Here is a tiny trained network, its code and every weight. The questions are about switching its units off for an input and a target symbol, where a switched-off unit gives its printed mean instead of its output.

import numpy as np


def w(rows, s, z=0):
    codes = np.array(rows[::2]) - 128.0
    scale = np.full(codes.shape[1], s)
    scale[-1] = z or s
    return codes * scale


def norm(h):
    return h / np.sqrt((h * h).mean(-1, keepdims=True) + 1e-5)


def f(y):
    return y / 2 * (1 + np.tanh(0.7978845608 * (y + 0.044715 * y**3)))


def softmax(a):
    e = np.exp(a - a.max(-1, keepdims=True))
    return e / e.sum(-1, keepdims=True)


def log_softmax(a):
    a = a - a.max(-1, keepdims=True)
    return a - np.log(np.exp(a).sum(-1, keepdims=True))


def net(x, mask):
    ids = ['αβελπσ'.index(c) for c in x.split()]
    T = len(ids)
    res = E[ids] + P[:T]
    u = 0
    for l in range(2):
        q, k, v = (norm(res) @ M[l].T for M in (Q, K, V))
        z = softmax(np.where(np.tri(T) > 0, q @ k.T / 4**0.5, -1e9)) @ v
        res = res + np.where(mask[u], z, O[l][:, -1]) @ O[l][:, :-1]
        u += 1
        y = f(norm(res) @ A[l][:, :-1].T + A[l][:, -1])
        res = res + np.where(mask[u : u + 12], y, B[l][:, -1]) @ B[l][:, :-1]
        u += 12
    return log_softmax(norm(res)[-1] @ U[:, :-1].T + U[:, -1])


Q, K, V, O, A, B = {}, {}, {}, {}, {}, {}
E = w([
[140,178,89,70,217,118,175,174,144,142,140],'α',
[155,68,146,82,103,160,88,54,209,92,97],'β',
[149,91,100,222,154,99,87,86,136,43,170],'ε',
[71,198,104,163,105,113,109,24,163,142,161],'λ',
[150,134,157,218,119,186,151,101,154,176,148],'π',
[128,123,129,159,92,178,191,173,252,117,143],'σ',
],0.03)
P = w([
[47,23,162,174,138,11,230,84,104,168,5],'0',
[96,51,129,198,152,45,197,92,102,160,28],'1',
[95,75,114,196,165,78,173,96,122,152,43],'2',
[109,87,121,189,169,90,159,97,143,153,67],'3',
[110,99,135,179,167,108,147,100,154,140,86],'4',
[108,114,136,170,175,127,138,105,153,129,105],'5',
[120,129,153,171,172,134,115,116,159,127,118],'6',
[128,141,143,160,173,146,114,117,151,112,138],'7',
[141,159,147,154,166,149,93,124,148,115,150],'8',
[155,172,147,145,158,151,75,137,145,115,165],'9',
[166,179,146,131,145,156,63,141,136,111,185],'10',
[180,192,140,119,135,164,48,143,130,105,200],'11',
[201,213,148,111,131,174,49,141,127,86,214],'12',
[211,228,134,98,131,196,52,123,124,70,237],'13',
],0.016)
Q[0] = w([
[213,203,126,182,154,153,156,88,143,130,146],'L0H0',
[151,142,125,103,193,110,114,133,140,120,122],'L0H0',
[6,127,149,136,105,50,120,177,84,127,142],'L0H0',
[155,113,167,117,106,189,138,182,38,136,98],'L0H0',
],0.011)
K[0] = w([
[184,181,113,82,97,181,84,125,171,97,211],'L0H0',
[156,142,155,143,116,165,88,113,146,102,209],'L0H0',
[111,80,121,130,137,92,179,92,121,186,8],'L0H0',
[107,98,120,144,126,36,164,100,122,104,65],'L0H0',
],0.012)
V[0] = w([
[155,105,119,86,80,185,145,190,196,63,53],'L0H0',
[248,53,176,111,216,151,143,159,80,156,105],'L0H0',
[152,75,190,191,112,176,120,60,146,142,111],'L0H0',
[148,118,117,73,147,108,59,64,153,61,72],'L0H0',
],0.012)
O[0] = w([
[181,166,66,116,49,78,121,173,142,151,76,142],'L0H0',
[117,150,165,136,71,80,144,142,180,65,186,164],'L0H0',
[194,117,162,79,101,91,104,148,1,128,159,253],'L0H0',
[134,49,65,152,89,113,171,150,132,170,232,85],'L0H0',
],0.015,0.0054)
A[0] = w([
[135,124,123,108,147,146,170,193,178,71,107,50],'L0N0',
[99,99,82,127,133,156,170,114,151,150,144,157],'L0N1',
[114,145,110,139,97,147,92,163,48,192,135,39],'L0N2',
[101,119,104,76,59,95,163,140,176,131,148,1],'L0N3',
[160,90,117,167,106,150,57,93,140,124,136,80],'L0N4',
[82,115,70,172,131,148,71,84,140,152,141,60],'L0N5',
[93,164,80,124,174,108,172,145,102,187,165,17],'L0N6',
[94,73,117,115,59,164,119,107,186,171,117,33],'L0N7',
[100,104,163,159,89,147,111,96,162,91,108,39],'L0N8',
[145,143,152,252,116,142,91,124,138,142,131,104],'L0N9',
[76,147,137,128,97,173,116,93,113,172,163,28],'L0N10',
[49,131,60,121,122,140,139,134,142,212,132,106],'L0N11',
],0.016,0.0069)
B[0] = w([
[70,109,166,144,118,129,128,200,186,129,67,239],'L0N0',
[98,94,80,105,101,120,145,109,77,146,94,216],'L0N1',
[194,118,108,177,132,82,130,84,182,120,127,164],'L0N2',
[193,126,159,7,135,79,168,147,133,106,79,177],'L0N3',
[133,137,94,187,151,187,127,148,160,40,112,223],'L0N4',
[135,164,84,61,105,187,103,91,50,118,156,165],'L0N5',
[150,163,148,154,63,186,96,179,49,79,167,217],'L0N6',
[87,131,142,25,58,183,151,141,101,96,127,159],'L0N7',
[178,95,179,54,148,88,139,124,99,107,153,177],'L0N8',
[160,154,134,56,122,137,239,106,164,96,141,253],'L0N9',
[148,146,140,150,141,92,153,104,199,120,197,144],'L0N10',
[135,145,15,105,95,120,159,105,151,151,87,185],'L0N11',
],0.013,0.0056)
Q[1] = w([
[117,136,65,26,185,108,100,226,72,82,151],'L1H0',
[86,146,156,116,114,127,127,191,148,196,110],'L1H0',
[6,120,67,140,125,57,54,66,138,103,149],'L1H0',
[125,204,114,145,201,89,190,120,108,171,178],'L1H0',
],0.015)
K[1] = w([
[92,168,75,90,65,236,178,172,225,97,194],'L1H0',
[80,156,115,130,124,50,145,132,173,136,15],'L1H0',
[28,8,110,178,129,134,200,160,107,222,104],'L1H0',
[49,149,186,76,228,215,138,118,154,107,109],'L1H0',
],0.013)
V[1] = w([
[229,76,110,126,255,124,195,196,138,169,120],'L1H0',
[135,9,144,121,147,183,69,125,152,62,53],'L1H0',
[71,130,72,8,173,75,54,158,53,115,89],'L1H0',
[114,99,186,68,105,242,130,165,147,212,85],'L1H0',
],0.0097)
O[1] = w([
[141,133,194,184,89,149,80,233,28,35,84,254],'L1H0',
[217,78,131,99,160,226,93,200,156,126,173,162],'L1H0',
[128,76,80,139,233,133,103,141,220,83,63,99],'L1H0',
[181,70,88,128,72,163,251,87,112,105,108,83],'L1H0',
],0.013,0.0046)
A[1] = w([
[102,107,159,138,94,166,132,153,128,124,82,77],'L1N0',
[56,105,152,99,103,127,140,121,200,126,112,2],'L1N1',
[110,149,199,156,88,97,143,155,101,209,156,108],'L1N2',
[179,107,148,152,143,156,103,175,106,105,142,172],'L1N3',
[166,82,86,120,129,132,145,147,156,137,175,81],'L1N4',
[62,57,124,151,123,124,159,139,129,81,216,96],'L1N5',
[175,181,156,169,137,147,137,72,91,149,67,123],'L1N6',
[84,133,131,135,97,101,164,78,74,152,156,68],'L1N7',
[124,101,77,95,79,104,79,66,50,130,128,132],'L1N8',
[87,176,148,207,173,72,90,111,181,108,130,179],'L1N9',
[112,62,169,67,131,122,132,69,100,148,252,150],'L1N10',
[128,157,90,123,216,128,34,123,120,122,150,69],'L1N11',
],0.018,0.0067)
B[1] = w([
[143,118,139,147,140,94,129,110,126,148,154,166],'L1N0',
[108,146,83,154,138,68,161,127,161,177,118,167],'L1N1',
[103,171,163,176,133,156,92,136,114,95,110,181],'L1N2',
[150,160,151,84,145,178,140,111,147,88,120,250],'L1N3',
[105,142,148,142,138,123,112,126,86,139,94,162],'L1N4',
[56,168,104,132,76,213,136,133,78,132,81,159],'L1N5',
[88,172,131,97,90,92,142,169,121,157,151,206],'L1N6',
[140,107,134,148,176,156,111,101,143,126,144,158],'L1N7',
[130,135,99,102,151,170,145,91,159,161,119,181],'L1N8',
[105,179,145,163,141,81,113,89,124,140,111,198],'L1N9',
[113,80,115,156,122,109,77,142,124,163,254,224],'L1N10',
[166,176,100,78,129,90,127,102,179,97,137,183],'L1N11',
],0.023,0.012)
U = w([
[96,159,91,142,158,90,122,81,166,215,135,89],'α',
[158,133,129,59,65,87,179,175,132,124,128,72],'β',
[40,162,187,145,66,172,104,139,66,130,136,75],'ε',
[176,88,101,105,183,203,132,106,142,166,117,189],'λ',
[138,159,230,159,205,102,69,108,133,73,177,85],'π',
[126,203,131,138,123,135,167,100,120,104,1,254],'σ',
],0.0094,0.0048)

Each question gives the input, a string of symbols that net reads in full, and the target symbol t.
The units are the heads (4 rows each of Q, K, V and O) and the neurons (one row each of A and B). Each row of codes is followed by its name. A weight is (code - 128) times the scale printed after its matrix; where a second scale follows, it is the last column's (O, A, B and U).
mask holds one flag per unit, layer by layer, with each layer's heads first. A switched-off unit (its flag False) gives its mean, the last column of its rows in O or B, instead of its output. The means were averaged over made-up inputs and are rounded, as every weight is.
A unit's drop is (log p(t) with every unit on - log p(t) with that unit switched off) / (log p(t) with every unit on - log p(t) with every unit switched off).
The circuit of an input: a set's keep is (log p(t) with only the set's units on - log p(t) with every unit switched off) / (log p(t) with every unit on - log p(t) with every unit switched off). Starting from the 12 units with the biggest drops (on a tie, the unit counted first), units are removed one at a time, each time the one whose removal leaves the highest keep (on an exact tie, the one counted first), for as long as the keep stays at least 0.8.
units of the circuit, in order: the units of the circuit, biggest drop first
k most important neurons: the k neurons with the biggest drops, biggest first
k most important neurons of layer l: the k neurons of layer l with the biggest drops, biggest first
input π λ α σ π π α π λ, target σ: most important neuron of layer 0 : [L0N6]
input α α α π π β π π ε α β, target ε: units of the circuit, in order : [L0H0, L1N5]
input σ α π α, target ε: units of the circuit, in order : [L0N9, L1H0]
input β α α π β σ α π β α β, target β: units of the circuit, in order : [L0H0, L0N3]
input α σ π β α β α α λ π, target λ: units of the circuit, in order : [L1H0, L0H0]
input α β π ε α π β σ λ σ π α π, target σ: units of the circuit, in order : [L1H0, L0N9]
input ε α β λ ε β, target α: 2 most important neurons of layer 1 : [L1N10, L1N8]
input ε σ σ α σ α β λ λ ε α, target λ: 2 most important neurons of layer 0 : [L0N4, L0N7]
input α σ α π π α α π α β, target λ: units of the circuit, in order : [L1H0, L0N9]
input σ σ β α ε α π α λ, target α: 3 most important neurons : [L0N6, L0N5, L1N3]
input π α π α λ α α ε α β α α ε β, target σ: units of the circuit, in order : [L0N4, L1N10]
input α λ σ λ α β λ π π α α α, target α: units of the circuit, in order : [L0H0, L1N1, L1N3]
input σ σ β π α α α π σ, target λ: 2 most important neurons : [L0N0, L1N9]
input β λ π β ε α α α π α σ σ ε, target σ: units of the circuit, in order : [L0H0]
input π λ α α β π π α λ λ, target λ: units of the circuit, in order : [L0H0, L1H0]
input λ β α α α α σ λ π λ π β π, target λ: 3 most important neurons of layer 0 : [L0N4, L0N9, L0N6]
input α α σ α σ π α π π α λ, target α: units of the circuit, in order : [L1H0, L1N3, L0H0]
input π α λ α λ ε β λ α α α, target α: units of the circuit, in order : [L0H0, L1N3]
input α π α π σ β α π σ, target λ: 2 most important neurons : [L1N9, L0N0]
input σ σ ε α α π ε, target σ: units of the circuit, in order : [L1N10]
input π π π α π α σ β, target σ: 2 most important neurons : [L1N10, L1N4]
input π α α β, target β: 2 most important neurons : [L0N7, L0N3]
input α α π ε π α ε, target ε: 2 most important neurons : [L1N5, L0N3]
input α α β α α, target β: 2 most important neurons of layer 1 : [L1N9, L1N2]
input σ β π σ β, target ε: 2 most important neurons : [L0N2, L1N6]
input α ε α σ α λ σ α α, target σ: 2 most important neurons : [L1N10, L0N0]
input α α σ λ α α α α α α α ε σ, target α: 2 most important neurons of layer 1 : [L1N3, L1N1]
input β α α α β α π α λ α α λ ε, target λ: units of the circuit, in order : [L0H0, L0N5, L1N9]
input α α π π λ α α σ ε π, target α: 2 most important neurons of layer 0 : [L0N2, L0N9]
input σ λ λ α β σ π λ, target σ: units of the circuit, in order : [L1N10]
